Below is a small trained network, with its code and all its weights. Each question gives an input and a target symbol and asks what happens when units are switched off, that is, made to give their printed mean instead of their output.

import numpy as np


def w(rows, s, z=0):
    codes = np.array(rows[::2]) - 128.0
    scale = np.full(codes.shape[1], s)
    scale[-1] = z or s
    return codes * scale


def f(y):
    return np.maximum(y, 0)


def softmax(a):
    e = np.exp(a - a.max(-1, keepdims=True))
    return e / e.sum(-1, keepdims=True)


def log_softmax(a):
    a = a - a.max(-1, keepdims=True)
    return a - np.log(np.exp(a).sum(-1, keepdims=True))


def net(x, mask):
    ids = ['ΔΘΛΠΣΩαβεζημξτφψ'.index(c) for c in x.split()]
    T = len(ids)
    res = E[ids] + P[:T]
    r = res
    for j in range(2):
        rows = slice(3 * j, 3 * j + 3)
        q, k, v = (r @ M[0][rows].T for M in (Q, K, V))
        z = softmax(np.where(np.tri(T) > 0, q @ k.T / 3**0.5, -1e9)) @ v
        o = O[0][rows]
        res = res + np.where(mask[j], z, o[:, -1]) @ o[:, :-1]
    y = f(res @ A[0][:, :-1].T + A[0][:, -1])
    res = res + np.where(mask[2:10], y, B[0][:, -1]) @ B[0][:, :-1]
    return log_softmax(res[-1] @ U[:, :-1].T + U[:, -1])


Q, K, V, O, A, B = {}, {}, {}, {}, {}, {}
E = w([
[136,146,114],'Δ',
[192,111,102],'Θ',
[182,111,108],'Λ',
[139,127,123],'Π',
[130,100,149],'Σ',
[112,164,109],'Ω',
[131,95,153],'α',
[81,84,196],'β',
[109,177,95],'ε',
[150,82,158],'ζ',
[233,174,7],'η',
[127,137,129],'μ',
[144,117,125],'ξ',
[68,135,160],'τ',
[131,113,137],'φ',
[156,70,163],'ψ',
],0.014)
P = w([
[139,149,130],'0',
[113,44,98],'1',
[71,131,60],'2',
[183,128,190],'3',
[133,248,128],'4',
[98,7,77],'5',
[50,169,3],'6',
[169,125,253],'7',
],0.013)
Q[0] = w([
[29,41,5],'H1',
[134,206,152],'H1',
[126,194,135],'H1',
[200,125,254],'H2',
[198,234,174],'H2',
[154,35,83],'H2',
],0.0098)
K[0] = w([
[205,255,218],'H1',
[145,135,23],'H1',
[78,149,43],'H1',
[117,7,53],'H2',
[34,99,46],'H2',
[203,160,131],'H2',
],0.0098)
V[0] = w([
[124,152,86],'H1',
[2,67,183],'H1',
[182,14,189],'H1',
[15,171,147],'H2',
[93,123,140],'H2',
[130,90,232],'H2',
],0.012)
O[0] = w([
[184,110,141,100],'H1',
[90,70,72,254],'H1',
[82,183,63,201],'H1',
[83,8,103,149],'H2',
[127,112,96,151],'H2',
[63,165,88,186],'H2',
],0.014,0.0032)
A[0] = w([
[233,161,83,44],'N1',
[201,211,191,183],'N2',
[34,147,138,104],'N3',
[66,173,42,155],'N4',
[45,201,59,102],'N5',
[139,33,206,191],'N6',
[254,62,122,2],'N7',
[135,165,119,198],'N8',
],0.0078,0.0053)
B[0] = w([
[125,32,55,153],'N1',
[31,110,81,207],'N2',
[179,137,79,203],'N3',
[254,133,167,254],'N4',
[200,146,129,236],'N5',
[132,143,179,203],'N6',
[167,152,101,153],'N7',
[120,177,178,171],'N8',
],0.0085,0.0095)
U = w([
[153,141,137,130],'Δ',
[112,134,170,165],'Θ',
[50,176,98,149],'Λ',
[169,88,2,1],'Π',
[119,119,170,139],'Σ',
[122,135,141,158],'Ω',
[67,24,100,221],'α',
[117,133,208,197],'β',
[165,95,203,84],'ε',
[145,138,136,158],'ζ',
[196,184,159,56],'η',
[105,138,127,143],'μ',
[199,82,227,55],'ξ',
[176,175,152,145],'τ',
[120,132,131,63],'φ',
[49,178,113,211],'ψ',
],0.0069,0.0046)

Each question gives the input, a string of symbols that net reads in full, and the target symbol t.
The units are the heads (3 rows each of Q, K, V and O) and the neurons (one row each of A and B). Each row of codes is followed by its name. A weight is (code - 128) times the scale printed after its matrix; where a second scale follows, it is the last column's (O, A, B and U).
mask holds one flag per unit, heads first, then neurons. A switched-off unit (its flag False) gives its mean, the last column of its rows in O or B, instead of its output. The means were averaged over made-up inputs and are rounded, as every weight is.
A unit's drop is (log p(t) with every unit on - log p(t) with that unit switched off) / (log p(t) with every unit on - log p(t) with every unit switched off).
The circuit of an input: a set's keep is (log p(t) with only the set's units on - log p(t) with every unit switched off) / (log p(t) with every unit on - log p(t) with every unit switched off). Starting from all 10 units, units are removed one at a time, each time the one whose removal leaves the highest keep (on an exact tie, the one counted first), for as long as the keep stays at least 0.8.
units of the circuit, in order: the units of the circuit, biggest drop first
k most important neurons: the k neurons with the biggest drops, biggest first
which heads matter: for each layer, one digit per head in row order, 1 if its drop is at least 0.15 and else 0, layers parted by /
drop when u is switched off: that unit's drop, to one decimal
input Ω β Π τ β Σ τ, target Π: which heads matter -> 01
input τ Π Λ, target α: which heads matter -> 11
input μ τ β Π ξ, target Π: units of the circuit, in order -> [H1; H2; N4]
input β Σ Σ, target Π: most important neuron -> [N3]
input τ τ α ζ ε φ Ω η, target Π: 2 most important neurons -> [N1; N7]
input β α β ψ ψ Σ, target η: units of the circuit, in order -> [H2; H1; N4; N5]
input Θ ψ ζ α, target η: units of the circuit, in order -> [H1; H2; N4; N5]
input τ τ Π β, target α: units of the circuit, in order -> [H1; H2]
input τ Ω Π, target α: units of the circuit, in order -> [H2; H1]
input Ω β Λ τ Σ β Θ α, target Π: which heads matter -> 10
input ψ τ β, target η: which heads matter -> 11
input τ Π ψ ζ β μ φ, target Π: which heads matter -> 01
input ε ε ψ, target ξ: 2 most important neurons -> [N6; N2]
input τ μ μ, target α: most important neuron -> [N5]
input φ Θ τ τ α τ ζ β, target α: which heads matter -> 10
input τ Π β ψ τ Π, target η: units of the circuit, in order -> [H2; N4; H1; N5]
input Θ Λ Π ζ Λ τ ξ ζ, target α: 2 most important neurons -> [N4; N5]
input α ψ Λ ζ Θ ξ β η, target Π: 2 most important neurons -> [N1; N6]
input Ω Σ μ Π τ β α, target α: 3 most important neurons -> [N4; N5; N8]
input ε ψ Σ, target ξ: units of the circuit, in order -> [H1]
input Ω Δ ζ ζ τ β Λ ψ, target Π: which heads matter -> 10
input Π τ τ ψ β Σ, target η: which heads matter -> 11
input τ β ε Σ τ, target ξ: drop when H2 is switched off -> 0.4
input ζ Π τ β β ε, target Π: drop when H1 is switched off -> 0.3
